Below are the code and all the weights of a small trained network. Each question names an input and a class and asks about switching units off, where a switched-off unit gives its printed mean instead of its output.

import numpy as np


def w(rows, s, z=0):
    codes = np.array(rows[::2]) - 128.0
    scale = np.full(codes.shape[1], s)
    scale[-1] = z or s
    return codes * scale


def f(y):
    return np.maximum(y, 0)


def log_softmax(a):
    a = a - a.max(-1, keepdims=True)
    return a - np.log(np.exp(a).sum(-1, keepdims=True))


def net(x, mask):
    res = np.array(x, float).reshape(1, 2) / 4 @ E
    y = f(res @ A[0][:, :-1].T + A[0][:, -1])
    res = res + np.where(mask, y, B[0][:, -1]) @ B[0][:, :-1]
    return log_softmax(res[-1] @ U[:, :-1].T + U[:, -1])


A, B = {}, {}
E = w([
[147,134,93,206,106,145,220,133,38],'x0',
[139,251,75,155,208,120,128,66,161],'x1',
],0.012)
A[0] = w([
[111,131,120,121,150,116,113,105,134,153],'neuron 1',
[102,121,138,86,146,106,91,128,166,216],'neuron 2',
[113,127,146,92,135,107,70,121,159,221],'neuron 3',
[130,132,122,140,111,135,112,137,136,112],'neuron 4',
[138,111,127,128,110,160,179,142,92,159],'neuron 5',
[176,130,108,173,125,173,218,132,58,130],'neuron 6',
[126,65,145,105,92,151,134,165,119,242],'neuron 7',
[118,68,165,109,98,131,136,191,110,254],'neuron 8',
[126,103,134,122,138,137,112,146,126,146],'neuron 9',
[143,254,94,134,181,116,133,42,142,129],'neuron 10',
[129,90,135,94,128,122,109,142,120,184],'neuron 11',
[132,138,103,114,143,113,109,121,154,153],'neuron 12',
[132,97,138,121,107,119,163,145,122,177],'neuron 13',
],0.015,0.0061)
B[0] = w([
[173,134,153,105,143,113,113,146,143,152],'neuron 1',
[164,180,233,5,89,167,39,86,155,183],'neuron 2',
[163,172,216,2,114,165,58,105,129,186],'neuron 3',
[126,130,123,123,118,123,122,129,127,129],'neuron 4',
[104,74,90,136,126,90,155,90,130,171],'neuron 5',
[114,112,6,249,158,58,252,114,137,213],'neuron 6',
[53,121,142,93,25,150,154,73,25,197],'neuron 7',
[62,119,160,102,86,123,141,82,81,205],'neuron 8',
[115,142,141,122,128,147,129,120,98,146],'neuron 9',
[216,177,96,123,253,78,114,212,248,255],'neuron 10',
[97,142,153,113,96,187,108,76,92,164],'neuron 11',
[158,121,135,104,131,109,89,137,156,158],'neuron 12',
[82,82,124,123,82,107,157,76,86,163],'neuron 13',
],0.0097,0.024)
U = w([
[97,167,234,37,22,239,89,71,73,237],'0',
[11,30,103,168,84,24,239,86,70,186],'1',
[253,180,187,37,180,93,34,175,190,154],'2',
[193,169,28,248,229,70,199,168,168,213],'3',
[152,120,125,139,114,159,106,142,100,31],'4',
[134,120,154,184,99,202,103,184,129,26],'5',
[144,122,142,129,113,145,117,151,119,43],'6',
[111,143,176,140,154,156,155,197,94,4],'7',
],0.0054,0.0021)

Each question gives the input, the list of numbers given to net, and the class t.
The units are the neurons (one row each of A and B). Each row of codes is followed by its name. A weight is (code - 128) times the scale printed after its matrix; where a second scale follows, it is the last column's (A, B and U).
mask holds one flag per neuron, in row order. A switched-off neuron (its flag False) gives its mean, the last column of its row in B, instead of its output. The means were averaged over made-up inputs and are rounded, as every weight is.
A unit's drop is (log p(t) with every unit on - log p(t) with that unit switched off) / (log p(t) with every unit on - log p(t) with every unit switched off).
The circuit of an input: a set's keep is (log p(t) with only the set's units on - log p(t) with every unit switched off) / (log p(t) with every unit on - log p(t) with every unit switched off). Starting from the 12 units with the biggest drops (on a tie, the unit counted first), units are removed one at a time, each time the one whose removal leaves the highest keep (on an exact tie, the one counted first), for as long as the keep stays at least 0.8.
circuit, biggest first: the units of the circuit, biggest drop first
k most important neurons: the k neurons with the biggest drops, biggest first
drop when u is switched off: that unit's drop, to one decimal
input [-3,0], class 0: circuit, biggest first	neuron 10
input [1,0], class 1: circuit, biggest first	neuron 10; neuron 2
input [2,1], class 3: 2 most important neurons	neuron 7; neuron 8
input [1,-1], class 1: circuit, biggest first	neuron 10; neuron 2
input [1,-8], class 1: 2 most important neurons	neuron 2; neuron 3
input [1,3], class 3: 2 most important neurons	neuron 2; neuron 3
input [1,-4], class 1: 2 most important neurons	neuron 2; neuron 3
input [-6,0], class 0: drop when neuron 10 is switched off	1.7
input [-2,-1], class 0: drop when neuron 10 is switched off	0.9
input [-1,-6], class 0: drop when neuron 6 is switched off	0.2
